Below is a small trained network, with its code and all its weights. Each question gives an input and a class and asks what happens when units are switched off, that is, made to give their printed mean instead of their output.

import numpy as np


def w(rows, s, z=0):
    codes = np.array(rows[::2]) - 128.0
    scale = np.full(codes.shape[1], s)
    scale[-1] = z or s
    return codes * scale


def f(y):
    return y / 2 * (1 + np.tanh(0.7978845608 * (y + 0.044715 * y**3)))


def log_softmax(a):
    a = a - a.max(-1, keepdims=True)
    return a - np.log(np.exp(a).sum(-1, keepdims=True))


def net(x, mask):
    res = np.array(x, float).reshape(1, 3) / 4 @ E
    y = f(res @ A[0][:, :-1].T + A[0][:, -1])
    res = res + np.where(mask, y, B[0][:, -1]) @ B[0][:, :-1]
    return log_softmax(res[-1] @ U[:, :-1].T + U[:, -1])


A, B = {}, {}
E = w([
[87,147,158,39,15,151,51,179,105,86],'x0',
[154,120,208,192,44,19,85,199,140,180],'x1',
[117,149,5,201,125,123,148,195,165,61],'x2',
],0.012)
A[0] = w([
[84,170,114,66,69,167,66,163,119,123,88],'n0',
[115,205,180,178,89,65,131,102,182,132,254],'n1',
[71,183,65,41,190,254,173,32,81,93,140],'n2',
[122,174,54,157,129,130,103,139,132,86,81],'n3',
[122,144,86,156,156,93,175,70,196,209,65],'n4',
[97,196,32,200,80,114,123,176,163,35,145],'n5',
[44,176,191,84,54,140,103,161,83,78,195],'n6',
[145,166,128,144,59,27,136,175,136,192,70],'n7',
[127,111,187,81,145,103,126,97,72,149,125],'n8',
[145,113,195,40,141,139,103,35,83,185,109],'n9',
[102,207,129,59,124,78,50,165,139,53,100],'n10',
[131,85,162,197,142,90,63,199,116,186,83],'n11',
[197,90,143,235,161,113,186,34,173,161,127],'n12',
],0.0089,0.013)
B[0] = w([
[212,187,63,147,133,142,79,84,39,77,182],'n0',
[130,111,162,136,104,241,130,161,180,132,237],'n1',
[203,108,197,93,61,159,118,217,194,131,249],'n2',
[102,154,97,57,102,58,154,175,137,161,159],'n3',
[202,102,88,78,166,90,72,89,37,133,163],'n4',
[57,151,139,167,84,69,222,152,102,207,231],'n5',
[136,198,87,153,147,185,111,104,135,172,237],'n6',
[170,65,77,2,111,97,158,215,142,64,191],'n7',
[78,129,112,117,160,69,205,133,111,166,179],'n8',
[94,124,135,112,118,50,214,104,101,212,211],'n9',
[155,213,97,129,185,105,133,91,103,99,177],'n10',
[177,120,101,26,91,127,148,223,130,93,182],'n11',
[162,207,62,178,121,176,86,70,69,135,216],'n12',
],0.0099,0.018)
U = w([
[194,111,126,85,104,148,127,178,169,124,91],'0',
[177,182,64,148,134,146,98,88,64,136,119],'1',
[74,137,113,131,115,50,181,126,107,201,112],'2',
[98,142,167,193,114,248,123,119,212,170,254],'3',
[75,80,99,145,132,75,94,67,137,117,93],'4',
[91,76,124,125,148,69,97,107,112,95,97],'5',
[125,111,127,141,137,105,106,108,112,89,95],'6',
],0.014,0.01)

Each question gives the input, the list of numbers given to net, and the class t.
The units are the neurons (one row each of A and B). Each row of codes is followed by its name. A weight is (code - 128) times the scale printed after its matrix; where a second scale follows, it is the last column's (A, B and U).
mask holds one flag per neuron, in row order. A switched-off neuron (its flag False) gives its mean, the last column of its row in B, instead of its output. The means were averaged over made-up inputs and are rounded, as every weight is.
A unit's drop is (log p(t) with every unit on - log p(t) with that unit switched off) / (log p(t) with every unit on - log p(t) with every unit switched off).
The circuit of an input: a set's keep is (log p(t) with only the set's units on - log p(t) with every unit switched off) / (log p(t) with every unit on - log p(t) with every unit switched off). Starting from the 12 units with the biggest drops (on a tie, the unit counted first), units are removed one at a time, each time the one whose removal leaves the highest keep (on an exact tie, the one counted first), for as long as the keep stays at least 0.8.
circuit, biggest first: the units of the circuit, biggest drop first
unit that matters most: the unit with the biggest drop
top k neurons: the k neurons with the biggest drops, biggest first
drop when u is switched off: that unit's drop, to one decimal
input [-6,-6,-8], class 2: top 2 neurons -> n9, n8
input [-2,8,-7], class 0: unit that matters most -> n11
input [0,-5,1], class 0: top 2 neurons -> n2, n1
input [-2,-3,-1], class 3: top 2 neurons -> n7, n11
input [7,-6,-1], class 1: top 2 neurons -> n0, n6
input [-4,-6,-7], class 2: top 3 neurons -> n9, n1, n8
input [-1,-2,1], class 3: top 2 neurons -> n7, n11
input [-7,7,-2], class 0: top 3 neurons -> n11, n7, n1
input [-1,0,-4], class 2: top 2 neurons -> n2, n9
input [6,-4,5], class 1: top 2 neurons -> n0, n9
input [-6,3,-6], class 1: top 4 neurons -> n12, n5, n4, n3
input [1,-7,-6], class 0: top 2 neurons -> n2, n5
input [6,1,7], class 2: top 4 neurons -> n5, n12, n3, n4
input [-6,-1,-5], class 1: circuit, biggest first -> n12
input [-2,-3,0], class 3: top 2 neurons -> n7, n11
input [8,6,6], class 1: top 4 neurons -> n0, n2, n10, n6
input [-3,3,0], class 3: drop when n0 is switched off -> 0.3
input [1,-6,4], class 0: drop when n2 is switched off -> 3.7
input [3,3,7], class 2: drop when n5 is switched off -> 1.1
input [2,0,2], class 3: drop when n9 is switched off -> 0.2
input [-4,0,8], class 2: unit that matters most -> n5
